Each row has a name. Each question is about the rows just above it.

[ 7.04 -3.18 -6.21  5.04  6.13 -4.51  6.14  3.67  1.22] = Tosiv
[ 2.13 -3.18 -6.21  5.04  6.13 -4.51  6.14  3.67  1.22] = bidum
[ 7.04 -5.95  8.05 -7.90 -1.54 -5.14 -0.19  0.99  7.51] = lole
Count the entries of [ 7.04 -3.18 -6.21]:	3
Count the entries of [ 7.04 -3.18 -6.21  5.04  6.13 -4.51  6.14]:	7
Whose row is [ 2.13 -3.18 -6.21  5.04  6.13 -4.51  6.14  3.67  1.22]?	bidum

[-6.26  5.64 -5.55 -5.96 -5.41 -6.20 -6.03  5.74] : noseg
[-5.69  5.81 -5.30 -6.30 -5.72 -5.33 -5.44  4.38] : Gusi
[ 4.23 -4.93  5.31  4.39  4.47  4.65  4.92 -4.77] : keb
[ 4.23  0.42  5.31  4.39  4.47  4.65  4.92 -4.77] : Zanas
Count the entries of [4.23 0.42 5.31 4.39]:	4
Count the entries of [-5.69  5.81 -5.30 -6.30 -5.72 -5.33 -5.44  4.38]:	8

[3.92 3.44 2.58 1.64 0.86 0.99 1.41 2.98 0.93 1.60 2.32 5.86 2.39 5.59
 2.12 2.20 5.28 4.30 6.43 4.32 1.12 3.01 2.96 4.58 1.70 2.56 3.74 2.59
 1.61 1.59 3.82 2.83 5.12 3.95 3.01 2.66 3.16 2.55 4.86 1.45 4.45 4.18
 2.06 1.40 2.24 4.79 2.32 3.90 1.53 3.73 2.57 2.84] = niso
[2.77 2.04 2.56 2.44 2.14 2.99 2.14 3.11 2.35 1.52 2.11 4.84 2.81 4.29
 1.99 2.54 1.95 1.38 6.14 2.00 2.87 2.83 1.11 4.96 1.77 2.83 2.03 1.49
 1.78 1.55 2.42 2.08 3.45 1.12 3.70 2.04 3.59 1.79 4.69 2.88 1.95 2.83
 1.85 1.81 2.35 1.94 1.87 2.31 3.75 3.17 2.34 1.38] = kosul
[2.05 1.69 3.98 2.88 3.32 3.01 2.80 1.92 3.20 1.89 1.22 2.70 2.89 2.25
 2.46 1.12 1.95 2.52 5.70 2.14 4.85 4.53 2.67 3.26 1.69 2.71 1.55 1.14
 1.58 1.74 1.98 1.76 2.64 2.20 1.73 1.81 5.48 2.01 4.35 2.31 1.56 2.48
 2.48 1.95 3.25 1.65 2.37 0.83 5.36 4.06 3.06 2.09] = pinik
[-2.51 -3.12 -5.67 -2.33 -3.11 -3.23 -3.21 -2.03 -3.34 -1.53 -2.55 -1.74
 -1.91 -1.39 -1.30 -2.76 -3.87 -3.77 -4.52 -3.60 -5.18 -5.71 -3.20 -2.44
 -1.91 -3.43 -3.21 -1.03 -1.28 -1.14 -1.17 -1.55 -2.12 -3.05 -2.12 -3.10
 -4.20 -0.98 -3.57 -2.45 -2.93 -1.48 -3.78 -2.25 -2.70 -0.27 -0.65 -1.20
 -4.11 -5.11 -3.23 -0.33] = rilur
[-1.63 -0.69 -1.84 -2.09 -1.97 -2.23 -2.08 -1.96 -2.11 -1.35 -0.60 -4.19
 -2.40 -3.58 -2.45 -0.40 -0.27 -0.36 -4.42 -1.18 -2.57 -2.68 -1.24 -3.45
 -1.17 -1.17 -0.50 -1.70 -2.00 -2.11 -2.68 -1.55 -2.71 -0.67 -2.08 -0.44
 -3.30 -2.60 -3.49 -1.89 -0.49 -2.91 -0.43 -1.41 -1.58 -1.39 -0.35 -1.06
 -2.73 -2.89 -1.98 -0.40] = Tifi
[-2.51 -3.12 -5.67 -2.33 -3.11 -3.23 -3.21 -2.03 -3.34 -1.53 -2.55 -1.74
 -1.91 -1.39 -1.30 -2.76 -3.87 -3.77 -4.52 -3.60 -5.18 -5.71 -3.20 -2.44
 -1.91 -3.43 -3.21 -1.03 -1.28 -1.14 -1.17 -1.55 -2.12 -3.05 -2.12 -3.10
 -4.20 -0.98 -3.57 -2.45 -2.93 -1.48 -3.78 -2.25 -4.27 -2.07 -3.76 -1.77
 -6.99 -5.91 -4.18 -2.75] = gor
Count the entries of [-2.51 -3.12 -5.67 -2.33 -3.11 -3.23 -3.21 -2.03 -3.34 -1.53 -2.55 -1.74
 -1.91 -1.39 -1.30 -2.76 -3.87 -3.77 -4.52 -3.60 -5.18 -5.71 -3.20 -2.44
 -1.91 -3.43 -3.21 -1.03 -1.28 -1.14 -1.17 -1.55 -2.12 -3.05 -2.12 -3.10
 -4.20 -0.98 -3.57 -2.45 -2.93 -1.48 -3.78 -2.25 -4.27 -2.07 -3.76 -1.77
 -6.99 -5.91 -4.18 -2.75]:	52
How many entries does [2.77 2.04 2.56 2.44 2.14 2.99 2.14 3.11 2.35 1.52 2.11 4.84 2.81 4.29
 1.99 2.54 1.95 1.38 6.14 2.00 2.87 2.83 1.11 4.96 1.77 2.83 2.03 1.49
 1.78 1.55 2.42 2.08 3.45 1.12 3.70 2.04 3.59 1.79 4.69 2.88 1.95 2.83
 1.85 1.81 2.35 1.94 1.87 2.31 3.75] have?	49
Whose row is [-2.51 -3.12 -5.67 -2.33 -3.11 -3.23 -3.21 -2.03 -3.34 -1.53 -2.55 -1.74
 -1.91 -1.39 -1.30 -2.76 -3.87 -3.77 -4.52 -3.60 -5.18 -5.71 -3.20 -2.44
 -1.91 -3.43 -3.21 -1.03 -1.28 -1.14 -1.17 -1.55 -2.12 -3.05 -2.12 -3.10
 -4.20 -0.98 -3.57 -2.45 -2.93 -1.48 -3.78 -2.25 -4.27 -2.07 -3.76 -1.77
 -6.99 -5.91 -4.18 -2.75]?	gor
Number of entries in [-2.51 -3.12 -5.67 -2.33 -3.11 -3.23 -3.21 -2.03 -3.34 -1.53 -2.55 -1.74
 -1.91 -1.39 -1.30 -2.76 -3.87 -3.77 -4.52 -3.60 -5.18 -5.71 -3.20 -2.44
 -1.91 -3.43 -3.21 -1.03 -1.28 -1.14 -1.17 -1.55 -2.12 -3.05 -2.12 -3.10
 -4.20 -0.98 -3.57 -2.45 -2.93 -1.48 -3.78 -2.25 -4.27 -2.07]:	46

